Each name stands for a flat space through zero: a line, a plane or more. A row that begins with a name and a colon came from that space; any other row is followed by the name of the space it lies nearest, among the names in its block.
pedmidun:   91   26  -67   52 -251  115   61  -38 -138  175   22  -97   10 -108   58   62  -12   58  -89  211   13  -66  -62 -125  -16   64  -90  -27  -54  -67
zukapafez:   92   97 -172  -65  147  128    8 -130   33  291  205  -59 -264   57   76  209  -66 -227   61 -208 -132  -17   -2  118  -33  -48  103  -17 -351 -181
pedmidun: -104   40  -96  -39   33   77 -238  190   24 -209  -58  182  195  120  -39   64  177 -157   13 -279 -116   77   14 -286  -63  138 -142   34  174  139
dozzap: -172  -13   10   54 -103 -166  -38  113   36 -215   28   70   22  106 -133    6    3    4 -106  -79   -4  -54   -2    5    2   28 -106 -140  130    4
babgis:   -7   71 -162   84 -159  105  -30 -125   62  145  -75  -13   49   98  337  371   -7 -190  -69 -240  -46   57   96  -73 -222  -59  -70  -65  -16  -28
furasesok:    4  -31  -24   72   27  174    8   92  -10 -140   37    9   -9   56  -39  -95  -68  -60   39   71    9   77  -36  -66  -52   74  -46   25  -45  122
furasesok:  -63   36 -143   44  108  360   34   61   82 -378  113   70   94   99 -139  -70   51 -122   43   79  -49  137  -73 -196  -83  117  -41  104  -34  142
babgis:  -98   17 -149   62  -35   32   20   22   82 -157   78   71  -77  132  -58  109  -63 -129  -42  -83  -86    1  -10   34  -74   59  -22 -131  -90  -24
pedmidun:   70   22  -28 -132  -27  238   98  -39 -109  122  -35 -103  144 -108   64   57  119   52   -5   70   -1   91   12 -123  -34    5    9  217   57   65
dozzap:  182 -118  124 -178   98  386   78  152 -276  -56 -295   37  235 -160 -205 -361   63  147   55  280   87   98   -1 -161   32  150   18  244  242  338
furasesok:  -97   24  103  131  -81 -503  -64    5  115  -16  -49   62 -118   60   52   48 -156   51  -40 -157   29 -124  104  142   14  -54  -65 -316   -9 -151
rivizelom:  143 -102   53 -159   17  252  188  -18 -181  262  -53 -188  -14  -80   -4  -79  -35   42    9  183   66  109   33  138  -30  -22  136  265  -23  147
rivizelom:   68   61  -67 -221  327   46  134  -52  -38  299   76 -146    0    2  269  212   61   -4  170 -305   79  186  141   54  -42 -197   46  280  -98   18
dozzap:  117  -27   38 -120  -77  -57  106   52 -218  291  -43  -97  -86 -112  -70  -40  -79  113  -32   93   28  -66   39   72   54   49   -6   -9  -55  -30
pedmidun:  -65   40   13 -105  155 -184  -13   37   20  -76   29   43  109   20  -97  -39  146   93   27  -72   93   -5   39  -43   83  -58  -27   94  122   -9
rivizelom: -132  -34   64  161 -135 -102 -176   25  133 -287   65   97   50  -24  -63  -92   91   44  -38  114  -78  -89 -173  -74  109   43  -21 -100  104  -55
dozzap:  -92   59   36  262 -321 -267 -105 -186  176   15  -19   25 -114  105   80  160 -122 -113 -215  -45  -16 -202   28  113  -90  -80  -40 -366   -6 -227
babgis:   87   21  -34   60 -173  522  -43   25 -130  -84  146  -71  100 -187  -65 -119  131   22  -24  339 -116   -5 -272 -349   60  158  -85  130  -15   30
zukapafez:  157   12   47   88  -36 -164   56 -224   10  353   36  -99 -269  -91  134   32 -186   31    6  111   46 -161   -8  250   57 -126  123 -164 -255 -245
furasesok:  -11  -86  100   48   11 -150  -38   63   12  -45   48   30 -183  -10 -156 -177 -122   31   20   95  -42  -90  -75  189  117   42   81 -125  -86  -41
furasesok:  138  -40  -53 -463  331  196  126   88 -252  360   29 -134   90 -122  -38    1  233   88  160  -88   21  172   46   20  108  -31  143  508   15  140
dozzap:  355  114  -95 -367  338  531  247   13 -361  473   70 -217  -18 -124 -115  -98   21  -25  137   74  100  144  101 -163  -36   49   14  410 -225  112
zukapafez:   33  109 -146 -116  189  -59   43  -61   11  296  205 -101 -140   24  211  274   15  -73  113 -299  -32   50   56   46   -4 -121    5   75 -242 -156
pedmidun: -119  -42   33   88 -213 -108  -87   58   62 -213   36   45   70  -42 -101  -64   78   75  -73  169  -85  -54 -117  -69   74  106  -20  -53   91  -24
furasesok:  -85  -26   72  120   83 -279 -102   36  172 -204  -92  136  -20  118   12  -68  -91  -32   51 -113   35    5   77   87  -22  -18    8 -147   36   29
zukapafez: -191  -89   46  131 -186  -65  -76   56   75 -297  182   44  -69   29 -242 -114   41   34 -134  178  -79 -144 -228   92  141   34    9 -130   79  -70
dozzap:   96  -40   55 -165  180   74   31  102 -132  -14 -125   39  141  -88 -135 -213   91  125   95  106   83   61   26  -89   76   62   24  193  117  157
babgis:  -54  -83  170  105  -90 -164    1  -80  117 -105 -142   34  -56    6  -12  -85 -126   30  -59   60   -7  -55   31  226   -6  -54  115 -158   72   -7
rivizelom: -175   17  -85  120   11 -610  111   80  151 -216  -29  116  -59  241  -86   41 -185   61  -36  -77  199  -32  211  168  -74  -10 -105 -262  -28  -44
rivizelom:   54   77  -28   23   10 -384   62  -74    5  300  131  -86 -248   34   21   82 -159   20   -5  -41   90 -128   93  181   34  -76   -6 -158 -256 -241
dozzap:   75  -13   18  -26  107  161    0   24  -56 -127 -131   81  163  -57  -70 -169   75   71   52  135   84   30  -18 -151   22   41  -19   94  129  129
pedmidun:  211  -96   57 -240  122  519  146   13 -278  304   64 -227    2 -187  -35 -151   85   58   79  223   14  120 -111   15   74  -15  140  419  -36  162
furasesok:   30  -24   47   -8    7   12   72  -84    8  186    9 -137  -47   -3  200   99  -49   -9   19  -55   48   73   55  128  -57 -133   61   89  -43    6
pedmidun:  -41   -4    8 -112  -15  179 -148  117  -47 -158  -93  102  232  -12 -157  -80  226  -38  -33  -26  -92   43  -37 -231   13  129  -32  147  237  148
furasesok:   25   73 -127  -83   89  129  107   44  -79   27  185  -44  -82  -29  -90   38   -4    6   41   -2  -48    5  -47  -73   37   57  -52   23 -170  -67
pedmidun:  -33 -118   71  170 -214  130   30  -71   43  -72  -76  -28  -67   21   75   -2 -139  -48 -103  124  -30  -20  -64  168  -74  -34   64 -124   39   49
rivizelom:  176  -21  -13   -3  -34  405  173 -172 -108  321  107 -225 -195  -82  124   55 -135  -81  -12  144  -20   21  -68  149  -57  -88  121   88 -232  -39
pedmidun:  321   41  -86 -416  208  786   32   91 -419  414  -54 -142  217 -200  -27  -50  271  -63  111   10  -50  189  -26 -372  -15  118   -2  553   47  253
furasesok:  125   86 -131  -98   97  220  150  -55 -114  253   99 -130  -69   42   19   96  -43  -96    7  -31   74   56   77  -26 -100  -33  -26  120 -171   -7
dozzap: -143   56   62  202 -234 -234 -252  -70  184 -120   72  115 -131   64  -70   69  -24 -129 -158 -120 -178 -232  -94   39   42   12  -29 -365    5 -242
rivizelom:  237   -7   46  -54   28  332  110 -223 -117  407   96 -237 -111 -178  136  -24   -3   15   34  233   43   -8  -97   86   44 -131  160  214 -175  -74
furasesok:  247  125 -177 -250  331  680  105  -69 -165  352  276 -207  -85  -63   34   63   97 -201  164  -54  -78  175  -59 -162  -41   -7   75  414 -321   30
dozzap:  -82   66 -116  -43  -26 -290   87   86  -26   -2   57   20  -13   51  -44  125  -21   80  -27 -102   44  -33   92  -21    2   35 -128 -108  -38  -87
rivizelom: -146  -84   21  266 -267  166   48 -184  209 -256  111  -75  -15  -20  180   92  -24   -2  -95  221  -82   10 -197  111  -36  -98   91  -62    8  -51
pedmidun:  107   14  -61  -65  -24  340  -50  105 -207   51  138  -34   46 -138 -137 -122  138   36   15  194  -49  -39 -201 -264  117  133  -90  139  -19   22
rivizelom:  139   17   36 -173  105  183  103 -146  -90  370   19 -190  -14 -119  186  106   62   15   55  -49   14   76   37   76   -1 -149  124  245  -61  -23
pedmidun: -124   -1   40  166 -315 -122 -285  -84  193 -192  -61  125  161 -132  154  101  200   36  -62   52 -233  -95 -173 -174   82   71   18 -119  154 -133
zukapafez:   21   -2  -53 -144  164   59  105    0  -72  188  220 -133 -137   23  -54   35   22  -17   40  -48   33   25  -28  141   62  -93   68  163 -137  -43
rivizelom:  269  -24   50  -62   91  734  202 -139 -199  241   78 -262  -39 -130   21 -160  -45  -56   32  317   77  116  -99  -29  -63  -64  105  326 -127  142
dozzap:  -35   50  -63 -211  198 -249  -73  206  -77   10    6  145  -48   48 -239  -21   41   -3   65 -269  -80  -45   85  -20   98  125  -49  -64  -22  -29
furasesok:  130   67  -97 -266   98  -53   22  204 -281  246 -132   52   74  -45 -129    6   45   53   43 -151   23    3  153 -187   10  165 -141   50   20   64
babgis:   44  -47  171   81    5 -135    3  -57  -13   93  199  -81 -319  -49 -229 -240 -158   51  -41  213   26 -217 -144  277  191  -67  106 -155 -172 -188
zukapafez:  -66 -170  264  169 -316 -135   22  113  -63 -290 -172   10  130 -100 -215 -366  -60  265 -145  475  127  -91  -90   12   86   95  -50  -95  290  138
rivizelom:   43   -4 -112 -214  133  527   65  170 -185   50  104  -84   26   42  -99   22   64 -166   45 -126 -113  195  -16 -134  -88  111  -27  276  -42  217
zukapafez:  -39  127 -212  133  129 -185   55    1  109   42  202   24 -283  252   82  218 -253 -204   39 -298   46  -18  120   96 -135  -48 -128 -267 -340 -152
babgis:  -58  116 -207   42  174 -277    1   59  102    2  257   62 -262  191  -66  126 -143 -137   75 -230  -14  -47   57   73   -8   25  -76 -196 -335 -182
babgis:  121  141 -195 -152  216   -1   53   66 -101  260   11   12  -84   96   42  164  -81 -141  100 -304   13   68  199  -90 -117   57  -98   -1 -221  -17
dozzap:   71  -10   -2  -82  -45  116   48   35 -134   77 -128    5   64  -40  -64  -30    2   19  -44   39   13   -3   46  -54  -32   64  -25   21   73   74
babgis: -129   -8  -31  221 -150  190    4  -67  186 -387 -163  102  162  147  110   80  -54 -132  -97  -15   -5   97   46  -82 -232    2  -58 -117  163  147
babgis:   21   12   28 -193  171  -32  146   44  -55 -106 -243   49  285  -61  -34  -76  113  182   72   13  129  142  176 -115  -28   14   -5  197  217  180
pedmidun:   99  -90  106  -54 -128  443   26  -98 -103   83   -6 -130   54 -197  -22 -114  105   34  -48  293 -101   14 -182   -7   60   10  154  210   67   65
rivizelom:  136   49  -50  -61  185  261  158 -263  -28  410  395 -272 -347  -18   40   85  -54 -111   18   43   37  -70 -128  283   74 -258  184  137 -358 -234
dozzap: -113   59  -47  -42  -10 -132  -70   44   90 -175  -25  100  134   28  -56   62  126    4  -12 -107  -76   21   41 -126   -4   71  -40   -7   94  -11
dozzap:  -24   35  -17   24 -134  110  -14  -14   -4 -144 -108   57  180  -37  -37    1   91   26  -81   83  -21   -7   -7 -187  -46   74  -69  -13  152   41
zukapafez:  257   98 -115   -3  103  277   99 -128  -81  483  129 -216 -237   62  195  121 -201 -241   76  -44   53   94  110   35 -184  -46   28  107 -407  -37
babgis:  -36   13   24   28   -4 -103  105  -39   47 -149 -160   31  183   10   50  -11   14  120  -17   63  150   55  116  -52  -69  -45  -46   15  159   76
furasesok: -346  -47  124  381 -266 -613 -219  151  275 -681  -52  294   72  124 -171 -151  -56  141 -129   63   17 -200  -84  -37   94   83 -197 -490  259  -77
furasesok:   70  118 -180 -146  296   51  182 -103   44  187 -108  -45   99  112  340  309  -12  -93  145 -355  124  249  299  -26 -235 -146   -8  184  -83   84
rivizelom:  101  -88  171  -35  -52   13   91  -82  -75  167 -100 -130   11 -127   28 -137  -29  133  -13  233   94    4    7  135   41  -71  123  124   54   46
rivizelom:  174  234 -278 -213  105  152  -46   -7 -156  359   64   19    3   20  -51  210  113 -186   14 -228  -71  -28  110 -294  -74  129 -118   58 -194 -121
furasesok:  -17  -80  164  147 -272 -112  -33 -166   60  125  -42  -94  -83 -105  179   53  -62   68 -106  116  -39 -116  -82  195   41 -123   97 -129   40 -129
pedmidun:   88  -13   19  244 -395   83  -16 -237    8  239  -30 -102 -144  -69  216  141 -149  -64 -171  184  -39 -166  -88   95  -73  -59   22 -234 -101 -179
zukapafez: -132   21 -199 -101  228   63  -54  132   78 -136  220   51   -9  202  -65  115  121 -180   84 -263  -59  137  -11  -27  -27   15   -9  163  -69   72
dozzap: -172 -179  224  175 -350 -118 -183   11  117 -371 -243  129  245 -111    3 -144  136  167 -128  238  -77  -68 -154  -13   89   42   51  -82  415   96
zukapafez:   64  116 -335 -112  251   92   96   57  -55  253  360  -68 -298  160  -20  214  -96 -224  118 -235  -46   51   23   43  -45   31  -34   37 -462 -122
zukapafez: -132  -42  -32   30    8 -107  -51  142   49 -263  -42  119  113   86  -48  -18   50   24    9  -65   14   48    6  -64   -6   55  -78  -22  141  107
babgis: -410 -125   59  399 -336 -338 -228  114  335 -714   24  230   75  185  -60  -28   -1   -4 -154   41  -88  -86 -169   31   15   53  -99 -347  257   12
zukapafez: -205  -83    4   69  -61 -170 -145  120  156 -357  -33  174   58   84  -87  -21   56  -21  -12  -73 -131    7  -60   29   37   89   22  -99  133   55
babgis: -212   55 -146  115  -12 -341   24   -5  189 -253  115  104  -12  174  -11  162   -3    1  -50 -125   56  -48   35   49  -20  -53  -89 -186   -5 -121
babgis:    0  -17   32  134  -63   47  -39 -149  114   80   24  -55 -108   65  173   99  -85 -133  -37  -51  -12  -10  -10  144  -80 -124   75  -63  -68  -53
zukapafez: -104  -29   45  146 -194 -182  -54   51   38 -232    1   81   42  -38  -99  -88    7  130  -82  172    2 -122 -103  -56   88   65  -87 -179  105  -59
pedmidun: -140  -68  125   99  -20  -51  -12   13  119 -345  102   51  -62   40 -290 -233  -23   36  -72  189  -19  -87 -130  136  105    7   74  -92   64  -13
zukapafez:  -9 -26  44  63 -48   6  12 -32  -5  28 -29 -30  -9  11 101  38 -42   9 -33 -27  53 -14   0  50 -26 -85 -26 -45  53   5
babgis:  144  176 -136 -196  382 -140   88  -98  -37  451  105  -69 -204  119   98  210  -82 -145  117 -406  108   11  237  119  -64 -166    9   32 -284 -156
 -81  -30   -5  -90   49 -238   21  106  -29  -69   22   29   90  -62  -20   -6  116  195   53   -6   39    4  -19  -21  131   -2  -35   63   99   -6 | zukapafez
 134  159 -198 -210  249  178   27  158 -168  168   38   15   27   63  -64   65   19 -131  120 -241   -4  122  154 -278 -100  146 -157  129 -157   77 | pedmidun
 115   22  -15  -65  136   14  118   -5 -117  311  326 -217 -266  -22  -75  -68  -86   15   62  112   91  -34  -65  138  103  -74   35  120 -303 -122 | pedmidun
 -82   23  -90  112  -91 -207  -58 -151  210  102  -76   21  -48  138  363  360  -68 -164  -17 -308  -57   46  135  146 -172 -124   47 -132  -60  -88 | babgis
 -60   51  -63  -83  221  -27  -92   59   64  -67   56   97  -25  157  -99   34   51 -157   41 -281  -28   27   59    7  -19  -17   -3   15   -4   19 | dozzap
  37   98  -78 -139   22  129  -26   53  -91   63  -72   20  174  -22   13   94  136  -33    1 -139  -35   68   84 -254  -68   78 -104  111   83   58 | furasesok
-194  134 -285  233  173 -177   77  -50  299 -318  256   97 -149  394   32  216 -162 -236    8 -243  130   41  101   64 -190 -104 -130 -219 -231  -96 | babgis
-191   62   58   98   27 -669 -145  214  132 -308 -103  249   -8  214 -240  -99 -117   20  -40 -234   79 -115  196   -8   -1  101 -193 -365  106  -38 | furasesok
  41   -5 -105 -309  138  158  -77  184 -187  194 -172   44  219   22   86  159  210  -80   73 -357  -57  176  135 -180  -73   68  -53  275  181  220 | babgis
 -71  -49   81 -156   28 -164  -22   18    2  -31  -85   48  104 -143    2   17  158  175   34  -66  -96  -12  -26   51  149  -20   93   60  162  -26 | zukapafez
 100  116  -76   96  -31  -47   10 -262  112  387  108 -125 -277  100  231  263 -183 -239  -36 -172  -22  -60  104  191 -144 -146   78 -140 -328 -236 | dozzap
-203 -127  124  253 -170 -660  -50   61  172 -258 -163  153  -48  145    5  -55 -184  131  -87    6  154 -131   79  270   20  -64  -45 -365  161  -29 | dozzap
  -9  -21  -30   29 -283  285 -109  147 -158 -191   35   50  169 -121 -266 -171  172   56 -128  328 -108  -87 -228 -337   88  255 -132   29  153   63 | pedmidun
 351   30   60 -235   87  115  125  -51 -348  634  -18 -186 -180 -208  -90 -125  -83   83   33  155   80 -110   42   71  102    6   70  110 -203  -90 | dozzap
 -42   17  -12 -104  101 -160 -161  161   12 -133 -170  191  161   47 -101  -48  113  -19   58 -184  -51   40   99 -152    4  135  -49   12  151  106 | pedmidun
  24  143 -237 -198  246  -11   81   73  -42   63  -84   55  215   93  148  233  123  -34  123 -319   94  197  241 -249 -150   16 -142  183   18  105 | babgis
 -18   68  -61   59  130 -605  126  -74  131  179  -20  -10 -175  228  105  139 -238  -19   22 -194  258  -20  308  280 -117 -156  -18 -177 -181 -124 | dozzap
  23   81  -33  -30  -44 -190 -125    5  -33   52 -165  141  130  -68   59   90  102   65  -11 -136  -17 -102   54 -182   36   43 -109 -129  122  -86 | furasesok
-248 -125  200  351 -299 -134 -229   32  246 -517   26  144  -52   48 -126 -176  -66  -18 -137  151 -154 -146 -226   90   78   51   11 -325  157  -34 | babgis
  22  -77   86   -1  -34  156  -19   22  -52  -25  -23  -13  -21  -49  -74 -119   -9    3  -20  100  -45  -15  -85   47   42   22   58   24   48   62 | rivizelom
  32  -26    4 -112   68  146 -146  183 -109 -135 -110  148  155  -52 -195 -176  144    5   48   15  -82   15  -57 -222   72  187  -42   86  149  149 | pedmidun
  97  -43  -50 -203   30  106  130  -12 -139  318  -48 -128  -13  -48   91  113   14   -2   28  -43  -10  102   85  108  -43  -19  104  203  -55   64 | rivizelom
  58   40  -79   37  -31  429  103 -157  -19    8  143 -111    8  -35   15   33   53  -64  -54  177    9   11 -127  -71  -41  -61   25  117  -60  -22 | babgis
 -24  -43  136   86 -188 -169 -105   -8   50 -138 -240   94  190 -139   81  -73   61  162  -20  129  -31  -35   -9 -109   41   63  -11  -78  210   23 | zukapafez
  10  -20   27   60    4   19 -185  130  -45   10  160   55 -211  -21 -104  -88  -64  -78   39  -66 -160 -121 -171   -3  133   92  -39 -163 -138  -89 | rivizelom
 123    9  -38 -220   52  139   70   36 -222  311    0 -138  130 -100   51   36  166   86   28   29   97   74   31 -121   25  -24  -27  310   63   75 | pedmidun
